In the rows, zero is written as 128.
Each row of numbers stands for one element and depends on some of the facts below. Use the named rows to name the rest.

Known rows:
bregekluk: [147 130  61 169  85 126 100  93 105 127 114 121 128 162 172  60 147  58
  82  99 135 113 130 155 165 139 139 167 154 168  92 210 136]
skunesak: [159 174 166 166 133  73 143 124  48  70 122 178 152 128 184 102  76 112
  56  93  89 143  93 161 122 112 133 114 207 173 108 195 114]
banifli: [158 136  85 170  88 124 125 101 119 127 135 120 122 181 144  70 130  80
  81  98 144 106 129 155 153 122 121 167 144 149 102 165 136]
sufli: [147 138 131 160 148  97 107 128  60  47 145 129 141 126 183 120  98  91
  89  96 114 130 101 154 112 118 125 107 202 175 138 164 127]
staza: [149 115  96 167  76 115 133 124 116 106 156 129 150 168 140  64 130  78
 139 114 132  99 136 147 141 150 131 164 158 147 124 159 108]
tronul: [162 128  98 171  84  72 147  95  92 123 140 154 141 184 172  63 124 113
 105 102 127 112 107 151 169 113 110 167 166 131 102 204 116]
plaklek: [161 118  83 160  63 119 133 112  93 105 146 125 131 175 157  79 126 109
  98  87 125 111 134 146 156 125 114 168 154 140 106 170 100]
naben: [154 121  85 166  70 114 128 105  95 108 142 128 128 166 170  76 135 108
 103 103 120 116 140 139 149 119 122 165 156 123 105 167 105]
noflu: [142  96 120 148 130 133 130 116  94  74 121 132 153 163 156  95  95 100
 113  81 118 104 122 152 146 127 126 142 188 155 120 165 128]
brafom: [156 101 113 143 128 119 132 103  98  78 128 130 144 147 170  89 109  90
 118 102 122 116 110 136 142 117 122 141 182 145 120 166 131]
tribak: [168 141 106 162  62  95 146 103  92 116 145 154 132 168 160  62 134 101
  98 112 109 121 122 130 155 128 123 166 157 126  95 187  92]
tibral: [110 104  71 172  97 139 100 123  97 102 113 111 128 196 168  86 130 122
  95  82 118  98 179 159 144 106 138 167 171 105 106 150 102]
minaplir: [152 163 131 160 156 116 102 122  68  74 133 125 130 131 169 126 107  67
  50  91 127 125  92 157 111 116 130 103 188 193 125 155 154]
nevas: [159 143 126 168  78  85 153 100  75 124 125 178 146 191 164  60 124 118
  86 106 101 121 115 142 162 121 117 173 167 124  82 206  89]
floga: [133 100 119 152 137 122 130 117  93  90 120 133 160 155 170  89  99 103
 117  93 119 107 129 148 137 125 127 137 187 147 126 172 138]
grulor: [158 131 129 173  91  78 152 106  92 117 129 172 137 193 155  53 120 105
  96 118 100 120 111 147 168 122 121 186 181 116  83 202 102]
trefletruk: [149 132  88 170  96 123 118 101 101 131 132 130 124 183 153  79 144  78
  78 105 142 105 129 143 156 131 120 161 144 148  97 170 137]
kliba: [163 126 114 144 122 147 131  98 102 100 119 127 134 152 147  99 103  82
  70  84 133 113 114 148 147 122 119 136 161 177 105 160 153]
druklen: [135 128 113 157 158 105  92 128  59  44 132 117 135 136 191 131  98  97
  82  77 117 124 109 162 113 101 126 107 212 170 138 159 133]
gozan: [151 125 115 145 132 142 128  95  95 107 121 127 135 148 164  95 115  81
  74  94 134 115 113 133 138 120 121 131 162 164 110 165 160]
bovis: [157 108  91 171  90 102 133 116  98 101 136 138 142 197 146  71 122  96
 122  92 131  99 124 157 166 126 119 175 170 140 106 179 108]

Some facts about the elements:
[bovis, brotrik, muzum] ρ skigadrim
[brafom, lesta, skabren] ρ vadizan
[breflol, nustifik, pamo, staza] ρ zatrer
[brezur, fleskur, sorus, stanur, zafes] ρ stagu
[brigrakon, mapluk, zubrik] ρ nivipluk
[briplus, drofon, grulor, makon, tefle] ρ sosur
[bruben, budron, flagrim, liplo, noski, turam] ρ bregekluk
[bruge, napu, tobral, tragigra, vupul] ρ zaklam
[bulo, raploplir] ρ sulukam
[dabem, gidus, matrek, setre, siban] ρ klotol
[deklemis, druklen, lostumuk] ρ gozan
[dimugron, flatri, lugem] ρ trudu
[diskograk, nogran, tibral] ρ migro
[domivos, noflu] ρ zulir
[drubran, grotran, kinal] ρ bruten
[druku, kleklos, nonum, plubrikes] ρ gifi
[fazi] ρ brapluk
[floga, gebres, nastir, zume] ρ digus
[garasken, ledapor, siza, skesta] ρ dridris
[gavika, godrom, naben] ρ zeklek
[gestis] ρ banifli
[ginis] ρ trefletruk
[gizo] ρ brokir
[grilis, stizi] ρ segra
[griple] ρ minaplir
[gruklo] ρ mugra
[gugror, notan, plaskul, sape] ρ kigok
[gukubim, skunesak] ρ noklu
[klaflim, madrur, skagrur] ρ zotes
[kodi, vobiges] ρ skogan
[moskizal, nevas, soplom, tovo, trebiko] ρ plugram
[nagrem, stuvum] ρ tikos
[nuplak, tadus] ρ nisa
[plaklek] ρ musta
[plikle] ρ fufle
[ploskotrir, rolak, sufli] ρ dradin
[rotuk, tribak] ρ nogra
[skaser] ρ deki
[skimutin] ρ molek
[tiski, tronul] ρ rudrok
χ 215 <- bovis, brafom, bruge, diskograk, drofon, fazi, floga, garasken, gidus, gizo, gukubim, kinal, kleklos, lesta, noflu, plaskul, ploskotrir, raploplir, siban, skimutin, soplom, staza, tiski, vupul, zume
χ 158 <- breflol, dabem, domivos, drubran, druklen, druku, gestis, grotran, grulor, lugem, plikle, rolak, sape, siza, skagrur, sorus, stanur, stizi, sufli, tronul, turam, vobiges
χ 155 <- brezur, brigrakon, briplus, brotrik, bruben, budron, bulo, deklemis, flagrim, flatri, fleskur, gavika, gebres, ginis, godrom, grilis, griple, gruklo, gugror, klaflim, kodi, ledapor, liplo, lostumuk, makon, mapluk, matrek, moskizal, muzum, naben, nagrem, napu, nastir, nevas, nogran, noski, notan, nuplak, nustifik, pamo, plaklek, plubrikes, rotuk, skaser, skesta, skunesak, stuvum, tibral, tobral, tovo, tragigra, trebiko, tribak, zafes, zubrik
χ 116 <- dimugron, madrur, nonum, setre, skabren, tadus, tefle
[banifli, deklemis, dridris, drofon, drubran, druku, fazi, gebres, ginis, grilis, gugror, klaflim, kleklos, klotol, mugra, nagrem, napu, nisa, notan, nuplak, plaskul, plugram, rudrok, skigadrim, staza, vabranuk, vupul, zafes, zubrik] Δ c
[bovis, dabem, deki, diskograk, flagrim, gidus, kliba, muzum, noflu, plaklek, skabren, skesta, stagu, stanur, sulukam, tikos, tiski, tovo, trudu, vadizan, vobiges, zaklam] Δ e
[bradre, bregekluk, briplus, brokir, bruge, bruten, budron, bulo, druklen, fufle, gifi, godrom, gozan, gruklo, gukubim, kinal, kodi, liplo, lostumuk, makon, mapluk, migro, minaplir, moskizal, musta, nevas, nivipluk, nogra, nogran, nonum, ploskotrir, raploplir, rotuk, setre, siban, siza, skagrur, skogan, sosur, stizi, sufli, tadus, tefle, tragigra, trefletruk, turam, zaple, zeklek] Δ a
[brafom, domivos, fugru, grulor, ledapor, lugem, madrur, naben, noski, pamo, plikle, plubrikes, rolak, skaser, skimutin, soplom, sorus, tibral, trebiko, tribak, zatrer, zume] Δ d
[brapluk, breflol, brezur, brigrakon, brotrik, bruben, digus, dimugron, dradin, flatri, fleskur, floga, garasken, gavika, gestis, gizo, griple, grotran, kigok, lesta, matrek, molek, nastir, noklu, nustifik, sape, segra, skunesak, stuvum, tobral, tronul, zotes, zulir] Δ b
λ g <- banifli, bovis, bradre, brapluk, bregekluk, brigrakon, budron, bulo, dabem, deklemis, digus, dimugron, diskograk, dridris, drubran, flagrim, flatri, fleskur, fufle, gavika, gebres, gifi, godrom, gruklo, grulor, gugror, gukubim, lugem, mapluk, mugra, naben, nagrem, nevas, noklu, notan, plaklek, ploskotrir, rudrok, segra, siban, skaser, skesta, soplom, stagu, staza, stizi, tibral, tiski, trefletruk, tribak, tronul, vabranuk, vupul, zaklam, zeklek, zubrik, zume
λ f <- brafom, breflol, brezur, briplus, brotrik, bruben, bruge, deki, druku, fazi, floga, fugru, garasken, gestis, gidus, gozan, griple, grotran, kinal, klaflim, kleklos, kliba, klotol, liplo, madrur, makon, migro, moskizal, muzum, nastir, noflu, noski, nuplak, pamo, plaskul, plikle, plugram, raploplir, rolak, rotuk, sape, setre, siza, skigadrim, skogan, sorus, sosur, stanur, stuvum, tefle, tikos, trebiko, trudu, turam, vobiges, zafes, zotes
λ h <- brokir, bruten, domivos, dradin, drofon, druklen, ginis, gizo, grilis, kigok, kodi, ledapor, lesta, lostumuk, matrek, minaplir, molek, musta, napu, nisa, nivipluk, nogra, nogran, nonum, nustifik, plubrikes, skabren, skagrur, skimutin, skunesak, sufli, sulukam, tadus, tobral, tovo, tragigra, vadizan, zaple, zatrer, zulir
{bovis, drubran, flagrim, lugem, nastir, nonum, skesta, stuvum, tiski} φ n
{breflol, briplus, druklen, liplo, nuplak, plaskul, stizi, tovo} φ q
{brigrakon, deklemis, gestis, gizo, godrom, ledapor, notan, siban, tibral, trebiko, turam, zume} φ s
{brotrik, floga, garasken, gukubim, madrur, nagrem, noflu, tragigra, zubrik} φ i
{budron, kodi, ploskotrir, tadus, tronul, vupul} φ l
{bulo, flatri, grilis, kinal, kleklos, lostumuk, makon, rotuk, staza, tobral} φ j
{dabem, nogran, skagrur, soplom} φ p
{dimugron, gugror, muzum, noski, setre} φ t
{domivos, gavika, mapluk, matrek, pamo, plubrikes, sape} φ r
{drofon, fleskur, gidus, napu, plikle} φ m
{ginis, gruklo, raploplir, tribak, zafes} φ k
{grulor, nevas, nustifik, skunesak, sorus} φ o

Which element is each row?
No name comes twice in this set of rows, the named rows included.
[155 121  69 167  56 124 118 106  97 100 119 126 137 163 173  60 124  96
 100  76 112 116 144 163 169 138 144 173 170 160  94 212  91] : flagrim
[148 101 116 144 122 118 138 106  89  89 135 132 152 141 177  88 101 110
 109  94 120 112 118 139 136 124 117 132 180 151 126 173 139] : grotran
[148 136 115 157 137 119 108 135  56  39 134 106 130 131 180 138  88 115
  69  60 112 127 115 166 112  96 127 111 202 176 135 149 115] : tovo
[164 163 145 153 135  82 128 112  42  55 135 151 134 128 188 115  92 109
  56  88  98 144  86 151 124 101 125 113 206 173 113 191 119] : kodi
[104 102  71 177  95 132 105 132  91 113 117 113 143 194 174  85 126 136
  95  76 124  98 184 163 140 113 132 163 169 116 113 157 113] : brigrakon
[141 152 138 159 117 117 118 146  63  57 158 128 147  96 177 116  93  96
  82 103 103 130 115 154  88 143 135 102 193 181 147 146 124] : tobral
[134 139 152 172 159  97 118 150  75  49 130 143 152 140 153 106  74  92
  89  92  97 121 100 180 111 123 145 126 227 170 130 157 125] : drofon
[164 121 126 144 112 123 150 103  77  80 112 148 145 160 166  92  91 126
  79  76 101 124 116 148 152 109 117 145 188 151  98 187 116] : muzum
[154 103 113 149 121 136 138 119  87  90 129 122 139 136 177  99 105 112
  91 102 115 122 112 124 132 125 112 153 184 144 127 172 129] : tefle
[158 126  86 164  68 113 135 109 102 106 142 121 131 168 165  75 122 114
 103  90 124 112 141 151 155 118 121 165 154 131 111 169 102] : gebres
[149 154 138 154 113 116 117 141  72  50 153 126 144  98 167 112  90  82
  85  92 103 135 118 161  94 132 142 103 195 187 142 143 111] : grilis
[174 132 112 163  78  81 150 100 100 111 148 161 143 173 150  57 137  81
 126 129 122 118 101 135 155 135 120 169 161 134 106 186 103] : soplom
[111  88  72 175 119 124  96 126 110 102 112 113 141 210 163  81 129 106
 124  94 129  91 161 163 146 106 138 173 182 113 115 152 113] : zume
[ 97 117 116 171 180 115  80 150  65  54 115 113 152 153 186 125  88 107
  92  71 118 111 136 177 103 100 142 110 220 165 146 147 138] : gizo

Now the same elements, written a new way:
Some elements and their rows:
brigrakon: [133 135 122 124  93 142 126 154 130 133 114 136 130 136 152  86 102 134
 137 110 144 132 100 128 145 117 131 122 153 125 136]
gruklo: [136 144 126 122  89 142 128 149 128 138 109 147 134 129 150  86  88 130
 132 112 147 117 101 133 151 118 127 128 140 120 128]
kinal: [128 148 126 113 136 121 118 128 117 136 120 151 124 127 125 106 112 118
 120 159 128 142 108 143 156 143 131 133 158 118 136]
rudrok: [ 82 120 111 134 124 159 140 131 129 102 143 121 141 142 137 135 162 130
 115 123 133  71 120 134 108 110 114 118 118 121 125]
sape: [130 128 109 109 139 126 117 128 113 126 137 134 114 146 124 118 170 122
 117 172 110 141 122 140 141 141 129 121 163 134 153]
zaple: [167 107 136 144 170  87 128  90 118 113 152 121 129 121 118 169  99 102
 126 118 121  96 178 106  98 137 125 134  74 177 120]
zotes: [119 107 119 125 126 134 133 115 120 101 148 114 140 144 139 120 148 123
 119 129 134  93 123 118 129 123 121 121 118 147 134]
plikle: [ 98 142 120 129 150 127 132 130 135 128 130 126 122 126 107 139 187 125
 116 174 122 152 107 144 135 141 125 138 148 110 130]
brokir: [167 108 135 147 168  86 127  89 118 114 151 120 128 120 120 167 104 101
 128 118 120  96 180 107  98 140 125 134  71 174 116]
gidus: [135 178 132  91 137 147  96 157 147 170 158 117 124 141 103 127 174 154
 123 166 144 180 117 124 175 124 126 110 124 156 108]
kleklos: [ 95 156 122 125 152 135 120 147 130 146 119 144 119 124 118 125 128 130
 125 151 121 151 116 148 130 134 134 129 159  99 130]
ploskotrir: [113 141 130  94 131 142 120 138 104 144 119 153 133 136 127  95 114 122
 123 163 125 128 107 149 175 143 133 132 173 103 137]
brafom: [109 123 117 118 120 150 140 127 133 126 130 108 127 134 118 151 200 130
 119 144 116 112 125 135 108 116 119 127 123 135 133]
digus: [109 110 116 119 110 145 137 122 120  99 146 118 143 148 145 113 158 120
 117 135 138  90 111 124 138 119 118 117 128 142 137]
stagu: [101 104 111 123 106 143 148 122 120  94 133 115 139 146 147 118 169 123
 125 133 130  95 109 127 119 121 127 119 141 124 145]
floga: [125 137 123 113 137 126 118 135 118 131 124 141 121 136 129 107 130 127
 125 158 122 155 113 136 150 140 136 126 166 125 143]
segra: [109 108 115 119 114 141 137 121 118  93 147 118 142 150 145 112 160 119
 116 130 140  85 110 122 136 118 116 118 126 141 136]
bregekluk: [120  80 126 122 100 143 119 124 112  95 158 126 129 132 120 102 146 133
  98  83 132 100 111 141 156 107  83 128 121 136 141]
nagrem: [100 145 125 133 116 161 123 169 133 144 104 144 134 129 145 104 101 140
 142 109 136 119 113 144 129 112 131 124 151 102 125]
tovo: [162 126 161 144 128  95 139 102 146 149 118 106 128 101 115 165  84 142
 152 103 129 180 169  91 107 145 154 135 102 120 107]
tribak: [109 138 124 139 106 153 130 173 143 144 102 133 135 126 146 104 126 140
 141 114 143 125 101 140 128 110 131 136 145 116 123]

Which element is each row?
No name comes twice in this set of rows, the named rows included.
[150 142 143 171 170  97 118 140 146 154 112 135 117 101 120 159  61 129
 152  90 123 152 171 116  83 129 144 136 100 134 108] : ginis
[164 132 142 165 160  98 118 143 145 159 106 125 119 103 121 158  89 129
 157 101 120 152 166 115  83 131 146 144  98 154 114] : ledapor
[132 114 133 163 185 101 129 105 133 117 146 115 125 118 112 187 118 115
 129 107 113 102 184 112  67 129 128 130  70 155 108] : nisa
[181 137 150 148 160  85 112 130 126 160 108 150 120 105 126 134  34 115
 153 106 125 152 166 114 121 144 148 145 115 145 116] : lostumuk
[174 101 143 133 157  89 124 102 129 122 133 112 122 121 115 177 138 149
 138 113 108 150 172 107  85 132 140 122  81 159 121] : skabren
[117 100 151 159 104 137 101 173 143 135 117 133 115  99 105  90 115 162
 124  50 138 194 101 146 147 106  96 150 151 105 126] : noski
[116 132 131 122 144 133 121 157 130 134 101 142 134 128 127 124 146 153
 134 142 125 137 108 149 123 123 136 130 135 116 126] : madrur
[113 145 123 145 103 143 140 149 141 142  87 140 123 117 146 119  99 136
 146 109 127 139 119 139 103 121 142 128 148  84 131] : zafes
[108 117 114 108 103 151 136 123 124 116 141 109 126 146 130 127 191 131
 120 143 123 121 112 128 131 121 121 115 145 130 144] : diskograk
[114 132 124 120 145 127 115 143 121 131 125 136 123 136 128 108 139 126
 128 156 122 156 112 137 142 137 137 128 169 127 139] : noflu
[128 148 121 115 127 121 125 124 123 130 127 143 118 128 124 113 123 117
 116 156 129 137 108 138 149 133 125 130 146 124 137] : raploplir

Now the same elements, written a new way:
Named rows:
plikle: [105 138 114 108 168 131 159 105 126 133 160 114 131  91 140 115 104 141
 142  91 117 139  82 150 182 122 110 121 151 146 109 128 106 135 115 124
 117 143]
siza: [114 128 119 108 168 143 136 126 128 145 149 120 126 101 127 115 103 124
 144 107 140 131 103 141 141 113 123 107  79 128 123 132 146 116 132 118
 115 111]
skesta: [128 125 132 131 120 129 108 140 133 139 130 129 124 122 153 129 117 132
 127 111 114 121 115 117 142 133 123 136 111 126 116 129 143 133 129 147
 128 113]
noflu: [121 129 123 120 129 122 119 147 133 150 138 122 116 107 128 126 135 126
 117 125 118 126 134 115 131 137 117 128  88 130 141 132 157 139 149 127
 111 101]
zulir: [150 123 135 138 108 126 138 111 114 100 102 146 144 177  88 144 188 126
 134 175 141 131 134 140  88 147 145 135 170 129 152 115  88 112 108 112
 149 159]
madrur: [112 126 122 112 151 116 130 133 130 148 136 129 112 119 137 125 122 135
 108 120 131 116 127 130 131 122 124 110  67 122 125 132 156 127 152 128
 116 111]
plubrikes: [152 129 123 152 103  89 175 115 129 107 105 133 131 141 123 157 149 142
 104 173  81 143 134 140 124 126 122 151 178 121 129 134  70 131  90  97
 140 194]
bruten: [151 128 133 143 111 129 145 115 116  94 102 142 143 181  86 141 169 123
 136 174 145 131 151 138  85 140 151 132 168 127 147 119  94 118 110 112
 150 161]
budron: [113 134 142 108 116 101 156 133 122 137 115 104  91  71  90 107 230 109
 107 170 137 160 205  99 150  70 104 115 114 124 133 148 166 100 150  96
 115 131]
gozan: [110 141 128 122 141 144 122 124 123 123 148 118 128 127 142  96 142 127
 135 116 165 124 132 124 123 134 131 119 176 141 130 130 145 135 146 138
 127 117]
plaklek: [125 126 131 121 121 127 116 136 128 140 127 124 124 114 148 124 145 126
 127 116 118 127 130 114 145 126 120 136 108 125 117 130 145 129 133 139
 129 120]
zaklam: [114 137 127 120 139 132 122 116 124 124 139 135 129 152 156 113 178 122
 143 134 150 115 106 114 134 130 127 126 172 132 134 120 100 131 145 139
 130 123]
vabranuk: [119 138 130 127 135 134 124 116 121 115 139 129 137 140 134 107 143 114
 130 127 157 131 135 126 129 126 138 118 197 137 124 127 118 131 144 138
 130 116]
brokir: [149 125 132 142 111 132 144 109 116  96  99 139 142 182  87 140 164 122
 136 174 146 131 151 139  82 136 150 131 167 127 143 120  92 116 109 113
 151 163]
grulor: [124 125 125 141 162 119 131 124 142 150 150 144 131 130 130 134  34 139
 126 109 123 127  46 153 128 146 128 108 125 135 119 134 130 122 118 124
 111 106]
tragigra: [158 119 129 147 104 115 142 127 133 110  93 139 125 171 133 165 150 122
 127 188 105 122 152 120  89 105 137 146  82  93 149 127  88 115 114 104
 142 165]
deklemis: [129 128 129 126 122 130 113 139 131 135 128 128 127 116 150 129 116 115
 120 123 122 134 149 116 133 108 130 129 106 116 114 135 148 128 140 135
 126 107]
fazi: [121 130 119 118 131 137 118 134 130 139 141 112 123 102 130 124 109 119
 124 104 119 134 156 118 148 120 122 127 101 126 124 128 145 145 146 139
 117 109]
zotes: [108 138 130 117 136 140 119 127 123 127 144 125 131 127 147 100 166 130
 135 113 160 120 117 124 126 144 124 124 182 143 134 125 153 131 144 139
 128 115]
gavika: [113 137 122 136 122 100 152 124 138 137 128 118 117  88 167 124 154 146
 105 122  99 132 103 120 161 126 103 141 204 135 117 142 101 142 122 114
 120 152]
sorus: [119 129 125 134 167 120 130 127 144 153 159 145 131 122 145 122  31 143
 129  97 126 124  49 155 132 149 124 109 110 136 128 134 155 130 124 131
 107 103]

Name these rows:
No name comes twice in this set of rows, the named rows included.
[115 129 119 106 167 142 135 123 128 141 155 124 135 108 136 118  95 116
 140 107 136 140 108 143 145 107 123 109  87 124 123 131 141 118 136 118
 115 107] : druku
[154 113 124 131 136 131 156 113 121 114 109 143 141 158  75 161 120 122
 145 168 121 142 118 155  99 114 141 120  74 112 139 122  84 100  97  90
 136 156] : sufli
[144 126 118 141 140  93 194  98 126 116 116 146 137 146  94 156 129 141
 120 179  93 151  89 165 124 121 123 127 161 124 139 130  53 110  86  74
 129 188] : domivos
[128 131 128 155 127 117 113 130 154 135 132 134 119 138 180 143  67 139
 124 114 114 101  92 117 141 125 126 135 123 120 122 133 112 145 128 147
 120 125] : nevas
[126 127 128 129 121 134 114 145 131 134 125 118 115 113 141 126 125 125
 123 127 127 124 143 111 125 114 128 130  98 120 115 137 153 126 134 132
 127 111] : godrom
[115 130 120 125 119 125 134 127 126 130 130 109 129  81 150 122 138 148
 123  89 101 134 115 129 168 137 111 146 190 146  99 131 103 143 109 134
 132 149] : fleskur
[101 138 113 119 168 109 168 111 138 147 154 122 126  83 151 115 131 146
 120 113 116 141  60 148 163 123 100 118 176 142 131 140 111 126 121  97
 105 140] : sape
[121 132 128 118 128 132 118 139 129 133 141 115 128 103 162 118 115 122
 123 104 123 129 153 119 144 107 123 135 107 121 117 133 159 138 143 143
 123 116] : klaflim
[122 130 122 116 132 131 120 139 128 143 142 114 114 103 130 122 123 126
 129 110 117 127 144 117 148 133 119 128  96 130 123 128 156 143 143 139
 118 114] : brafom
[119 133 131 123 134 135 119 130 118 127 139 130 137 130 132 106 162 128
 129 123 153 129 117 128 124 150 132 122 191 143 122 127 144 128 136 134
 133 111] : stagu
[118 132 123 120 131 139 122 140 135 135 139 111 116 107 178 119 131 126
 136 114 125 112 143 109 147 102 119 137  95 115 120 133 141 137 142 138
 124 122] : moskizal
[111 126 116  88 162 119 166 133 112 152 133 123 116  78 120 111 237 110
 120 171 136 160 118 123 117  91 107 101 108 118 137 144 132  90 147  66
 112 112] : tronul
[119 131 112 106 128 119 152 145 115 142 120 107 104  69 112 121 227 106
 107 172 122 152 183 101 119  98 110 120 118 112 130 147 135 120 156  82
 115 117] : ploskotrir

